Below are the code and all the weights of a small trained network. Each question names an input and a class and asks about switching units off, where a switched-off unit gives its printed mean instead of its output.

import numpy as np


def w(rows, s, z=0):
    codes = np.array(rows[::2]) - 128.0
    scale = np.full(codes.shape[1], s)
    scale[-1] = z or s
    return codes * scale


def norm(h):
    return h / np.sqrt((h * h).mean(-1, keepdims=True) + 1e-5)


def f(y):
    return np.maximum(y, 0)


def log_softmax(a):
    a = a - a.max(-1, keepdims=True)
    return a - np.log(np.exp(a).sum(-1, keepdims=True))


def net(x, mask):
    res = np.array(x, float).reshape(1, 5) / 4 @ E
    u = 0
    for l in range(2):
        y = f(norm(res) @ A[l][:, :-1].T + A[l][:, -1])
        res = res + np.where(mask[u : u + 7], y, B[l][:, -1]) @ B[l][:, :-1]
        u += 7
    return log_softmax(norm(res)[-1] @ U[:, :-1].T + U[:, -1])


A, B = {}, {}
E = w([
[146,184,221,4,242,58,75,208,131,157],'x0',
[132,145,172,145,101,98,147,127,74,128],'x1',
[122,150,144,88,108,159,135,104,117,114],'x2',
[44,192,57,88,32,32,133,244,172,96],'x3',
[64,188,214,215,144,230,172,212,159,193],'x4',
],0.0023)
A[0] = w([
[221,107,152,163,255,155,157,49,137,173,2],'L0N1',
[208,141,208,76,241,101,75,120,118,167,47],'L0N2',
[211,100,104,98,152,99,140,43,112,70,19],'L0N3',
[189,78,208,146,200,169,96,61,84,160,36],'L0N4',
[116,112,202,185,188,211,169,147,141,192,45],'L0N5',
[167,49,187,119,184,189,149,49,62,119,6],'L0N6',
[212,121,78,105,128,113,96,88,58,121,48],'L0N7',
],0.0042,0.0024)
B[0] = w([
[118,200,76,78,26,75,104,175,98,149,239],'L0N1',
[77,3,184,63,184,175,154,108,70,158,254],'L0N2',
[200,113,141,126,157,162,79,74,138,55,197],'L0N3',
[95,153,11,158,9,87,150,237,229,137,245],'L0N4',
[183,165,148,152,160,163,58,115,113,75,241],'L0N5',
[87,197,66,95,58,96,187,122,128,184,228],'L0N6',
[195,163,174,207,212,70,126,123,184,76,186],'L0N7',
],0.0052,0.0038)
A[1] = w([
[134,145,45,216,100,157,166,83,128,158,56],'L1N1',
[151,104,107,185,80,148,130,31,159,160,9],'L1N2',
[138,88,85,194,93,195,109,59,72,121,51],'L1N3',
[196,78,109,153,59,162,170,78,135,128,40],'L1N4',
[225,114,114,47,142,102,77,76,181,45,186],'L1N5',
[199,99,115,105,187,94,111,56,124,80,46],'L1N6',
[152,203,180,180,149,253,75,187,122,123,31],'L1N7',
],0.0046,0.0013)
B[1] = w([
[106,119,139,34,185,119,90,134,111,180,236],'L1N1',
[124,94,175,77,178,117,124,229,64,170,186],'L1N2',
[49,33,232,42,186,122,130,136,96,195,189],'L1N3',
[105,126,166,51,177,167,113,194,140,87,189],'L1N4',
[127,191,166,235,81,178,167,104,129,121,253],'L1N5',
[126,126,109,226,157,169,122,102,153,156,194],'L1N6',
[239,124,71,246,116,60,151,3,166,33,224],'L1N7',
],0.0043,0.004)
U = w([
[99,202,29,75,5,80,154,194,140,147,255],'0',
[212,123,143,254,170,133,138,30,153,58,105],'1',
[51,2,230,8,218,188,134,154,74,158,18],'2',
],0.0052,0.00075)

Each question gives the input, the list of numbers given to net, and the class t.
The units are the neurons (one row each of A and B). Each row of codes is followed by its name. A weight is (code - 128) times the scale printed after its matrix; where a second scale follows, it is the last column's (A, B and U).
mask holds one flag per neuron, layer by layer. A switched-off neuron (its flag False) gives its mean, the last column of its row in B, instead of its output. The means were averaged over made-up inputs and are rounded, as every weight is.
A unit's drop is (log p(t) with every unit on - log p(t) with that unit switched off) / (log p(t) with every unit on - log p(t) with every unit switched off).
The circuit of an input: a set's keep is (log p(t) with only the set's units on - log p(t) with every unit switched off) / (log p(t) with every unit on - log p(t) with every unit switched off). Starting from the 12 units with the biggest drops (on a tie, the unit counted first), units are removed one at a time, each time the one whose removal leaves the highest keep (on an exact tie, the one counted first), for as long as the keep stays at least 0.8.
circuit, biggest first: the units of the circuit, biggest drop first
k most important neurons: the k neurons with the biggest drops, biggest first
top k neurons in layer l: the k neurons of layer l with the biggest drops, biggest first
drop when u is switched off: that unit's drop, to one decimal
input [3,-6,-3,-4,-4], class 0: circuit, biggest first -> (L0N1)
input [-6,-6,4,-7,-4], class 0: circuit, biggest first -> (L0N6 L0N1)
input [5,-2,-3,-6,-5], class 0: top 3 neurons in layer 0 -> (L0N4 L0N1 L0N6)
input [5,-4,7,6,-7], class 1: circuit, biggest first -> (L0N4 L0N1 L1N5)
input [-7,-8,-2,6,-5], class 2: circuit, biggest first -> (L0N4 L0N1 L1N3)
input [8,6,5,4,-7], class 2: top 3 neurons in layer 0 -> (L0N2 L0N5 L0N4)
input [-4,2,-2,4,8], class 1: 2 most important neurons -> (L1N7 L0N4)
input [5,3,6,4,4], class 2: 4 most important neurons -> (L0N5 L0N4 L0N1 L1N5)
input [-5,1,5,-4,1], class 2: top 3 neurons in layer 1 -> (L1N1 L1N7 L1N3)
input [4,3,-1,-6,8], class 1: top 2 neurons in layer 0 -> (L0N5 L0N2)
input [-8,-6,-5,-7,-5], class 2: 2 most important neurons -> (L1N3 L1N2)
input [3,-4,-1,-2,4], class 1: 2 most important neurons -> (L0N5 L1N7)
input [-7,0,-3,4,-6], class 2: top 2 neurons in layer 1 -> (L1N3 L1N7)
input [7,-4,3,-3,-7], class 1: circuit, biggest first -> (L1N5)
input [2,-8,-8,1,-3], class 1: drop when L0N4 is switched off -> 0.1
input [1,7,-1,-2,2], class 0: drop when L0N4 is switched off -> 0.3
input [-6,5,-1,4,2], class 2: drop when L0N4 is switched off -> 0.4
